Below are the code and all the weights of a small trained network. Each question names an input and a class and asks about switching units off, where a switched-off unit gives its printed mean instead of its output.

import numpy as np


def w(rows, s, z=0):
    codes = np.array(rows[::2]) - 128.0
    scale = np.full(codes.shape[1], s)
    scale[-1] = z or s
    return codes * scale


def norm(h):
    return h / np.sqrt((h * h).mean(-1, keepdims=True) + 1e-5)


def f(y):
    return np.maximum(y, 0)


def log_softmax(a):
    a = a - a.max(-1, keepdims=True)
    return a - np.log(np.exp(a).sum(-1, keepdims=True))


def net(x, mask):
    res = np.array(x, float).reshape(1, 3) / 4 @ E
    u = 0
    for l in range(3):
        y = f(norm(res) @ A[l][:, :-1].T + A[l][:, -1])
        res = res + np.where(mask[u : u + 8], y, B[l][:, -1]) @ B[l][:, :-1]
        u += 8
    return log_softmax(norm(res)[-1] @ U[:, :-1].T + U[:, -1])


A, B = {}, {}
E = w([
[123,159,134,39,212,125,75,182],'x0',
[150,128,146,130,135,146,235,173],'x1',
[121,104,135,109,254,66,171,89],'x2',
],0.0054)
A[0] = w([
[138,128,121,93,227,143,50,190,88],'0.n0',
[139,119,131,158,55,120,95,95,84],'0.n1',
[126,121,127,128,242,116,253,124,150],'0.n2',
[136,125,114,122,92,132,137,140,47],'0.n3',
[135,129,120,128,145,121,130,136,162],'0.n4',
[137,135,123,122,27,163,212,177,105],'0.n5',
[136,128,134,137,29,132,153,138,239],'0.n6',
[116,132,118,138,123,125,98,106,6],'0.n7',
],0.014,0.0017)
B[0] = w([
[83,223,186,62,138,52,101,110,226],'0.n0',
[148,116,44,31,68,128,157,120,195],'0.n1',
[212,68,135,170,202,159,215,166,253],'0.n2',
[124,176,158,186,118,160,116,129,151],'0.n3',
[79,155,151,101,141,203,145,145,145],'0.n4',
[60,61,134,166,50,51,154,205,220],'0.n5',
[83,134,147,251,110,164,57,107,212],'0.n6',
[179,143,139,97,115,171,130,160,149],'0.n7',
],0.013,0.014)
A[1] = w([
[155,113,172,177,139,181,104,135,50],'1.n0',
[168,130,74,109,93,204,90,56,50],'1.n1',
[184,126,94,124,246,165,176,84,56],'1.n2',
[117,64,110,130,139,115,150,173,94],'1.n3',
[134,97,125,169,134,126,175,80,129],'1.n4',
[187,148,134,135,227,160,133,132,7],'1.n5',
[195,95,172,126,150,107,230,166,132],'1.n6',
[177,112,153,165,195,142,210,139,142],'1.n7',
],0.013,0.0018)
B[1] = w([
[104,162,147,129,195,73,70,65,150],'1.n0',
[138,86,24,60,237,61,152,147,163],'1.n1',
[199,127,203,36,44,238,199,138,225],'1.n2',
[88,200,111,106,189,171,66,38,181],'1.n3',
[59,113,153,151,114,44,109,37,167],'1.n4',
[88,12,166,72,51,194,198,16,206],'1.n5',
[184,195,114,72,143,186,223,164,251],'1.n6',
[244,102,150,112,167,154,171,190,246],'1.n7',
],0.011,0.012)
A[2] = w([
[149,106,125,165,54,108,182,196,152],'2.n0',
[49,123,102,226,148,69,104,83,69],'2.n1',
[92,173,152,100,188,72,76,158,135],'2.n2',
[90,51,221,164,208,94,124,156,128],'2.n3',
[106,107,157,178,178,90,157,178,47],'2.n4',
[141,125,126,193,49,209,130,168,155],'2.n5',
[86,132,150,176,55,171,9,109,1],'2.n6',
[141,119,119,221,252,98,113,128,56],'2.n7',
],0.016,0.0028)
B[2] = w([
[75,150,164,164,175,119,92,48,245],'2.n0',
[141,41,165,113,123,154,161,204,222],'2.n1',
[89,177,134,123,143,173,115,26,202],'2.n2',
[179,213,47,193,77,185,82,73,169],'2.n3',
[167,132,112,113,185,165,66,69,158],'2.n4',
[87,131,176,172,113,137,68,162,237],'2.n5',
[120,8,108,72,83,90,172,215,235],'2.n6',
[137,126,58,208,162,157,64,117,138],'2.n7',
],0.016,0.011)
U = w([
[151,144,119,252,151,182,99,109,110],'0',
[140,113,10,71,117,89,126,143,135],'1',
[155,183,142,141,110,52,129,191,55],'2',
[220,158,177,104,155,190,244,127,161],'3',
[164,178,134,163,96,43,148,166,2],'4',
[78,238,155,76,115,115,92,60,156],'5',
[58,51,132,180,39,104,89,204,163],'6',
],0.013,0.0084)

Each question gives the input, the list of numbers given to net, and the class t.
The units are the neurons (one row each of A and B). Each row of codes is followed by its name. A weight is (code - 128) times the scale printed after its matrix; where a second scale follows, it is the last column's (A, B and U).
mask holds one flag per neuron, layer by layer. A switched-off neuron (its flag False) gives its mean, the last column of its row in B, instead of its output. The means were averaged over made-up inputs and are rounded, as every weight is.
A unit's drop is (log p(t) with every unit on - log p(t) with that unit switched off) / (log p(t) with every unit on - log p(t) with every unit switched off).
The circuit of an input: a set's keep is (log p(t) with only the set's units on - log p(t) with every unit switched off) / (log p(t) with every unit on - log p(t) with every unit switched off). Starting from the 12 units with the biggest drops (on a tie, the unit counted first), units are removed one at a time, each time the one whose removal leaves the highest keep (on an exact tie, the one counted first), for as long as the keep stays at least 0.8.
units of the circuit, in order: the units of the circuit, biggest drop first
most important unit: the unit with the biggest drop
k most important neurons: the k neurons with the biggest drops, biggest first
k most important neurons of layer l: the k neurons of layer l with the biggest drops, biggest first
drop of u: that unit's drop, to one decimal
input [8,-2,2], class 5: units of the circuit, in order : (0.n0)
input [-2,-2,1], class 1: 2 most important neurons of layer 0 : (0.n2; 0.n0)
input [-8,-7,5], class 1: 2 most important neurons of layer 0 : (0.n2; 0.n0)
input [-8,-4,4], class 1: 3 most important neurons : (0.n2; 0.n5; 1.n1)
input [1,-7,-3], class 1: 2 most important neurons : (0.n1; 0.n2)
input [1,-8,-7], class 1: 2 most important neurons of layer 0 : (0.n5; 0.n0)
input [-7,6,0], class 6: 3 most important neurons of layer 2 : (2.n1; 2.n5; 2.n2)
input [8,8,-8], class 6: 3 most important neurons : (0.n2; 1.n7; 1.n6)
input [-6,8,-1], class 0: 2 most important neurons of layer 2 : (2.n3; 2.n4)
input [-6,-3,1], class 1: 2 most important neurons of layer 0 : (0.n5; 0.n1)
input [-5,-7,-1], class 1: 2 most important neurons : (1.n1; 0.n1)
input [-6,2,1], class 6: 2 most important neurons : (0.n6; 1.n7)
input [-6,-8,0], class 1: 2 most important neurons : (1.n1; 0.n1)
input [-3,8,-3], class 6: units of the circuit, in order : (0.n5)
input [4,-8,-7], class 5: 2 most important neurons : (0.n5; 0.n2)
input [0,-8,3], class 5: drop of 0.n2 : 1.0
input [7,-7,7], class 5: drop of 0.n0 : 1.1
input [-4,7,2], class 0: drop of 0.n5 : 0.7
input [1,-8,5], class 5: drop of 0.n2 : 0.8
input [-5,7,-2], class 6: most important unit : 0.n6
